Below is a small trained network, with its code and all its weights. Each question gives an input and a target symbol and asks what happens when units are switched off, that is, made to give their printed mean instead of their output.

import numpy as np


def w(rows, s, z=0):
    codes = np.array(rows[::2]) - 128.0
    scale = np.full(codes.shape[1], s)
    scale[-1] = z or s
    return codes * scale


def norm(h):
    return h / np.sqrt((h * h).mean(-1, keepdims=True) + 1e-5)


def f(y):
    return y / 2 * (1 + np.tanh(0.7978845608 * (y + 0.044715 * y**3)))


def softmax(a):
    e = np.exp(a - a.max(-1, keepdims=True))
    return e / e.sum(-1, keepdims=True)


def log_softmax(a):
    a = a - a.max(-1, keepdims=True)
    return a - np.log(np.exp(a).sum(-1, keepdims=True))


def net(x, mask):
    ids = ['ΔΛΠΣΩαβεζηθμξτφψ'.index(c) for c in x.split()]
    T = len(ids)
    res = E[ids] + P[:T]
    u = 0
    for l in range(2):
        q, k, v = (norm(res) @ M[l].T for M in (Q, K, V))
        z = softmax(np.where(np.tri(T) > 0, q @ k.T / 4**0.5, -1e9)) @ v
        res = res + np.where(mask[u], z, O[l][:, -1]) @ O[l][:, :-1]
        u += 1
        y = f(norm(res) @ A[l][:, :-1].T + A[l][:, -1])
        res = res + np.where(mask[u : u + 4], y, B[l][:, -1]) @ B[l][:, :-1]
        u += 4
    return log_softmax(norm(res)[-1] @ U[:, :-1].T + U[:, -1])


Q, K, V, O, A, B = {}, {}, {}, {}, {}, {}
E = w([
[144,127,138,92,130,55,189,126,141,169],'Δ',
[180,91,149,141,120,78,192,120,123,131],'Λ',
[170,122,182,173,90,147,157,136,119,67],'Π',
[158,78,121,108,118,42,146,131,143,166],'Σ',
[234,58,159,138,174,147,141,166,110,144],'Ω',
[167,111,106,126,120,66,185,155,127,179],'α',
[155,86,157,146,176,74,132,132,132,141],'β',
[188,86,229,167,165,145,155,176,126,79],'ε',
[125,165,112,82,26,102,114,198,133,85],'ζ',
[114,144,123,191,95,123,189,86,143,139],'η',
[179,38,109,134,113,108,174,199,88,176],'θ',
[142,152,110,113,104,34,140,90,180,104],'μ',
[97,194,85,93,7,159,175,164,121,118],'ξ',
[120,144,105,108,238,44,75,192,164,171],'τ',
[179,157,120,78,143,140,99,89,184,165],'φ',
[146,84,139,97,120,153,65,172,146,225],'ψ',
],0.019)
P = w([
[35,148,68,117,222,168,159,106,249,131],'0',
[123,153,151,156,42,93,177,181,32,151],'1',
[143,164,134,193,9,106,168,165,55,138],'2',
[158,135,117,191,60,114,160,128,84,120],'3',
[144,132,106,198,62,107,158,116,128,135],'4',
[133,136,115,201,69,106,148,126,175,132],'5',
[135,136,127,202,58,96,158,123,222,145],'6',
[163,112,123,198,52,107,185,133,254,181],'7',
],0.009)
Q[0] = w([
[180,141,112,151,86,130,124,170,177,124],'0.h1',
[174,160,127,196,95,84,189,196,150,140],'0.h1',
[111,93,142,102,118,150,200,115,156,124],'0.h1',
[122,126,143,134,128,154,121,189,255,161],'0.h1',
],0.0096)
K[0] = w([
[128,138,81,74,151,167,142,217,200,156],'0.h1',
[158,83,88,165,100,136,1,115,249,128],'0.h1',
[146,143,123,207,161,89,165,202,158,35],'0.h1',
[74,32,76,115,137,164,150,108,225,85],'0.h1',
],0.0061)
V[0] = w([
[77,133,44,145,195,110,123,1,142,34],'0.h1',
[192,161,91,100,84,199,162,15,152,205],'0.h1',
[107,66,96,199,155,254,127,139,106,192],'0.h1',
[143,246,100,130,181,126,12,182,155,131],'0.h1',
],0.008)
O[0] = w([
[179,116,32,115,145,127,150,124,71,90,118],'0.h1',
[135,165,151,9,188,160,186,79,121,202,134],'0.h1',
[51,125,110,147,173,174,100,93,124,156,4],'0.h1',
[171,199,143,171,175,142,33,116,156,136,164],'0.h1',
],0.013,0.0037)
A[0] = w([
[254,84,207,25,95,62,173,182,88,96,117],'0.n1',
[56,163,75,138,116,24,208,56,182,100,188],'0.n2',
[240,248,179,208,85,149,31,134,152,116,157],'0.n3',
[96,111,228,137,147,150,126,108,102,92,252],'0.n4',
],0.0061,0.0032)
B[0] = w([
[144,166,95,142,111,135,128,69,191,120,255],'0.n1',
[72,146,149,199,116,126,69,108,147,117,191],'0.n2',
[97,119,90,92,170,89,128,148,85,202,210],'0.n3',
[158,110,106,131,102,141,122,104,248,180,152],'0.n4',
],0.013,0.0086)
Q[1] = w([
[159,141,101,148,71,137,173,146,158,127],'1.h1',
[131,58,222,65,128,231,94,126,19,20],'1.h1',
[138,205,72,140,110,131,141,228,216,255],'1.h1',
[155,100,86,101,95,150,98,122,65,132],'1.h1',
],0.0081)
K[1] = w([
[87,130,130,92,141,151,87,187,96,120],'1.h1',
[171,156,205,146,124,83,108,84,64,161],'1.h1',
[85,100,10,114,129,141,104,124,171,124],'1.h1',
[144,133,165,106,144,126,91,108,134,136],'1.h1',
],0.011)
V[1] = w([
[146,117,95,185,121,160,42,91,139,114],'1.h1',
[125,136,133,130,53,188,120,179,121,72],'1.h1',
[9,154,106,163,116,126,108,130,84,115],'1.h1',
[159,80,37,121,128,152,112,112,81,150],'1.h1',
],0.014)
O[1] = w([
[152,143,165,72,119,119,24,87,144,78,169],'1.h1',
[133,84,17,101,110,113,68,108,169,193,2],'1.h1',
[168,138,79,183,147,179,84,54,36,108,83],'1.h1',
[63,4,156,101,98,62,133,42,76,140,151],'1.h1',
],0.013,0.0059)
A[1] = w([
[136,62,148,105,110,114,2,62,111,89,45],'1.n1',
[181,91,178,87,63,181,130,142,107,168,251],'1.n2',
[126,143,114,133,125,93,146,145,176,175,216],'1.n3',
[169,189,174,103,220,117,46,118,104,92,60],'1.n4',
],0.0099,0.003)
B[1] = w([
[114,125,112,67,151,241,199,239,134,98,186],'1.n1',
[49,153,154,157,108,84,100,39,169,96,176],'1.n2',
[176,50,144,195,110,131,33,149,92,156,254],'1.n3',
[210,64,150,142,5,156,188,92,83,155,191],'1.n4',
],0.012,0.0067)
U = w([
[130,193,112,181,183,156,185,162,135,89,39],'Δ',
[87,98,108,141,161,100,162,78,90,128,94],'Λ',
[101,106,117,89,126,174,127,155,141,72,163],'Π',
[114,97,120,87,121,41,106,120,169,103,108],'Σ',
[91,125,164,73,192,116,146,148,151,130,211],'Ω',
[147,170,60,170,166,149,153,131,136,168,104],'α',
[162,84,173,141,94,150,111,155,75,87,3],'β',
[129,134,125,158,123,159,166,254,217,129,100],'ε',
[146,160,117,125,85,146,42,188,179,129,100],'ζ',
[74,113,102,213,132,152,121,97,111,128,87],'η',
[76,32,108,171,88,127,173,164,134,177,22],'θ',
[164,163,130,151,82,90,102,88,163,43,94],'μ',
[110,146,45,113,87,168,136,129,148,164,223],'ξ',
[161,118,139,174,191,72,59,191,61,120,241],'τ',
[184,207,159,75,138,155,122,68,135,197,123],'φ',
[39,119,206,112,123,152,50,138,139,181,225],'ψ',
],0.0092,0.0037)

Each question gives the input, a string of symbols that net reads in full, and the target symbol t.
The units are the heads (4 rows each of Q, K, V and O) and the neurons (one row each of A and B). Each row of codes is followed by its name. A weight is (code - 128) times the scale printed after its matrix; where a second scale follows, it is the last column's (O, A, B and U).
mask holds one flag per unit, layer by layer, with each layer's heads first. A switched-off unit (its flag False) gives its mean, the last column of its rows in O or B, instead of its output. The means were averaged over made-up inputs and are rounded, as every weight is.
A unit's drop is (log p(t) with every unit on - log p(t) with that unit switched off) / (log p(t) with every unit on - log p(t) with every unit switched off).
The circuit of an input: a set's keep is (log p(t) with only the set's units on - log p(t) with every unit switched off) / (log p(t) with every unit on - log p(t) with every unit switched off). Starting from all 10 units, units are removed one at a time, each time the one whose removal leaves the highest keep (on an exact tie, the one counted first), for as long as the keep stays at least 0.8.
units of the circuit, in order: the units of the circuit, biggest drop first
unit that matters most: the unit with the biggest drop
k most important neurons: the k neurons with the biggest drops, biggest first
input θ φ ε μ ξ μ φ β, target φ: units of the circuit, in order => [0.h1]
input ε Ω τ, target ζ: units of the circuit, in order => [1.h1 0.h1]
input θ Λ τ, target η: units of the circuit, in order => [0.h1 1.h1]
input Σ Δ μ Σ, target μ: 3 most important neurons => [0.n2 0.n1 0.n3]
input Ω ψ Δ ζ Σ Λ, target ψ: 2 most important neurons => [0.n4 0.n2]
input Δ Ω τ Δ, target τ: 4 most important neurons => [0.n3 0.n2 0.n1 1.n3]
input Δ μ Ω ξ ε Ω, target ε: units of the circuit, in order => [0.h1 1.h1 0.n3]
input Δ ζ Π ε Δ ξ ψ θ, target ψ: 2 most important neurons => [0.n1 1.n2]
input Δ τ μ, target τ: units of the circuit, in order => [0.h1 0.n3]
input ψ α Λ, target φ: units of the circuit, in order => [0.h1 1.h1 1.n3]
input μ Δ β β ε, target Σ: units of the circuit, in order => [0.h1 1.h1 0.n1]
input β φ Δ α Δ ξ μ η, target ξ: 4 most important neurons => [1.n1 0.n3 1.n3 0.n1]
input τ Ω η τ Λ, target β: 2 most important neurons => [1.n4 1.n1]
input ε τ α, target τ: 2 most important neurons => [0.n1 0.n3]
input Δ μ β Δ θ, target ε: units of the circuit, in order => [1.h1]
input η μ β ε α Δ Δ, target Λ: units of the circuit, in order => [0.h1 1.h1]
input ζ τ α, target τ: units of the circuit, in order => [0.h1 0.n3]
input β α Δ φ ε Δ, target Π: units of the circuit, in order => [1.h1 0.h1 1.n1]
input μ τ μ β τ Δ τ τ, target τ: 4 most important neurons => [1.n3 0.n3 0.n4 1.n2]
input α Δ μ μ φ φ τ, target φ: unit that matters most => 0.n2
input ψ μ τ φ Δ Σ β, target φ: units of the circuit, in order => [0.h1 1.h1 1.n4]
input ζ ζ Δ α ζ β τ, target τ: units of the circuit, in order => [0.h1 0.n3 0.n1]
input Σ Δ μ Δ Ω, target μ: 3 most important neurons => [0.n1 0.n2 0.n3]
input Π φ ζ φ Δ, target φ: 2 most important neurons => [0.n2 0.n3]
input Σ Δ α, target μ: 2 most important neurons => [0.n2 0.n3]
input τ β Λ Σ, target β: 3 most important neurons => [1.n4 1.n1 0.n3]
input τ ψ ε ψ ψ ε μ ζ, target β: 2 most important neurons => [1.n4 0.n3]
